Below are the code and all the weights of a small trained network. Each question names an input and a class and asks about switching units off, where a switched-off unit gives its printed mean instead of its output.

import numpy as np


def w(rows, s, z=0):
    codes = np.array(rows[::2]) - 128.0
    scale = np.full(codes.shape[1], s)
    scale[-1] = z or s
    return codes * scale


def norm(h):
    return h / np.sqrt((h * h).mean(-1, keepdims=True) + 1e-5)


def f(y):
    return np.maximum(y, 0)


def log_softmax(a):
    a = a - a.max(-1, keepdims=True)
    return a - np.log(np.exp(a).sum(-1, keepdims=True))


def net(x, mask):
    res = np.array(x, float).reshape(1, 8) / 4 @ E
    u = 0
    for l in range(2):
        y = f(norm(res) @ A[l][:, :-1].T + A[l][:, -1])
        res = res + np.where(mask[u : u + 5], y, B[l][:, -1]) @ B[l][:, :-1]
        u += 5
    return log_softmax(norm(res)[-1] @ U[:, :-1].T + U[:, -1])


A, B = {}, {}
E = w([
[83,164,173,177,95,91,169,83,174,137,124],'x0',
[110,122,119,131,118,132,127,119,127,126,126],'x1',
[171,100,83,78,152,177,88,172,85,111,134],'x2',
[123,132,125,134,128,128,127,133,125,127,128],'x3',
[132,156,132,141,74,102,131,142,34,183,253],'x4',
[133,135,131,123,126,129,129,128,128,126,127],'x5',
[128,127,129,121,126,125,122,130,139,138,131],'x6',
[126,132,133,127,130,130,127,125,133,123,135],'x7',
],0.0056)
A[0] = w([
[177,105,92,93,169,166,108,188,124,80,73,160],'L0N0',
[149,126,164,151,161,115,144,118,179,71,41,190],'L0N1',
[133,153,143,153,84,82,169,133,81,171,219,197],'L0N2',
[152,109,92,123,114,137,94,161,3,183,218,39],'L0N3',
[134,154,104,148,52,152,143,116,144,160,168,5],'L0N4',
],0.005,0.0025)
B[0] = w([
[77,106,168,122,136,118,72,39,80,113,149,252],'L0N0',
[54,83,90,48,133,73,121,153,125,85,202,249],'L0N1',
[141,124,132,198,239,166,115,30,139,175,92,253],'L0N2',
[113,148,68,115,164,148,207,144,253,172,97,252],'L0N3',
[132,158,182,123,156,130,65,31,90,114,143,156],'L0N4',
],0.0045,0.006)
A[1] = w([
[127,182,175,179,2,113,175,151,207,73,16,40],'L1N0',
[102,99,189,136,79,39,159,114,217,43,48,60],'L1N1',
[34,104,184,79,162,53,133,65,176,47,151,252],'L1N2',
[220,169,26,117,136,189,149,178,54,191,210,12],'L1N3',
[58,50,59,49,121,121,74,127,165,96,97,185],'L1N4',
],0.0045,0.0018)
B[1] = w([
[93,83,21,23,213,171,84,131,119,99,199,141],'L1N0',
[134,115,88,81,43,156,141,211,112,101,204,179],'L1N1',
[187,133,119,125,90,127,129,232,113,139,77,254],'L1N2',
[35,119,65,99,97,134,162,153,254,94,138,166],'L1N3',
[202,163,210,191,119,89,155,136,80,135,95,231],'L1N4',
],0.0058,0.0092)
U = w([
[221,108,204,113,58,61,152,233,57,70,51,140],'0',
[36,97,15,14,71,156,215,222,220,96,203,253],'1',
[79,157,75,189,239,168,206,28,210,231,147,95],'2',
[7,236,248,240,31,8,202,3,64,192,236,36],'3',
[214,38,157,23,241,223,2,70,2,24,47,28],'4',
],0.0059,0.004)

Each question gives the input, the list of numbers given to net, and the class t.
The units are the neurons (one row each of A and B). Each row of codes is followed by its name. A weight is (code - 128) times the scale printed after its matrix; where a second scale follows, it is the last column's (A, B and U).
mask holds one flag per neuron, layer by layer. A switched-off neuron (its flag False) gives its mean, the last column of its row in B, instead of its output. The means were averaged over made-up inputs and are rounded, as every weight is.
A unit's drop is (log p(t) with every unit on - log p(t) with that unit switched off) / (log p(t) with every unit on - log p(t) with every unit switched off).
The circuit of an input: a set's keep is (log p(t) with only the set's units on - log p(t) with every unit switched off) / (log p(t) with every unit on - log p(t) with every unit switched off). Starting from all 10 units, units are removed one at a time, each time the one whose removal leaves the highest keep (on an exact tie, the one counted first), for as long as the keep stays at least 0.8.
units of the circuit, in order: the units of the circuit, biggest drop first
most important unit: the unit with the biggest drop
top k neurons: the k neurons with the biggest drops, biggest first
k most important neurons of layer l: the k neurons of layer l with the biggest drops, biggest first
drop of u: that unit's drop, to one decimal
input [-4,7,-6,-3,-4,-4,5,-1], class 0: most important unit -> L1N4
input [-8,6,3,2,3,0,-6,-6], class 1: top 2 neurons -> (L1N3 L0N2)
input [-7,3,-1,-5,2,8,3,2], class 2: units of the circuit, in order -> (L0N3 L1N2 L0N1)
input [1,2,-7,5,-7,8,-2,7], class 1: top 3 neurons -> (L1N0 L1N1 L0N0)
input [-2,7,-6,8,-8,4,3,-3], class 0: top 3 neurons -> (L1N4 L0N1 L0N3)
input [5,0,-7,4,0,8,8,3], class 1: top 4 neurons -> (L1N4 L1N0 L0N0 L1N1)
input [-5,-2,-1,-5,-8,8,2,-5], class 0: top 4 neurons -> (L0N2 L1N4 L1N2 L0N1)
input [-2,3,-8,-4,7,-7,-7,-1], class 2: top 2 neurons -> (L0N2 L1N4)
input [-5,-4,4,4,6,2,-6,-3], class 1: 2 most important neurons of layer 1 -> (L1N3 L1N4)
input [5,7,-2,5,-6,-6,-6,3], class 1: top 3 neurons -> (L1N0 L1N1 L0N0)
input [-3,3,-8,2,-3,1,2,-1], class 0: top 2 neurons -> (L0N1 L0N3)
input [6,6,3,-7,6,3,-8,8], class 2: units of the circuit, in order -> (L0N2 L1N4)
input [0,7,-1,4,-8,-5,5,-2], class 0: top 2 neurons -> (L1N4 L0N3)
input [8,8,0,-7,-7,-3,-8,7], class 1: units of the circuit, in order -> (L1N1)
input [1,2,6,-8,2,0,-7,7], class 2: 3 most important neurons of layer 0 -> (L0N3 L0N1 L0N0)
input [1,-7,4,-2,5,7,5,-5], class 2: 2 most important neurons of layer 0 -> (L0N2 L0N1)
input [0,-2,0,-8,-7,-8,-7,4], class 0: drop of L1N4 -> 0.3
input [6,-6,-6,7,-2,2,-5,-1], class 1: drop of L1N0 -> 0.1
input [-1,-8,-1,-4,7,7,-8,-5], class 2: drop of L0N2 -> 0.3
input [-5,8,-8,4,4,0,7,-4], class 2: top neuron -> (L0N2)
input [-2,0,-4,-1,-3,-6,6,8], class 0: top 2 neurons -> (L1N4 L0N3)
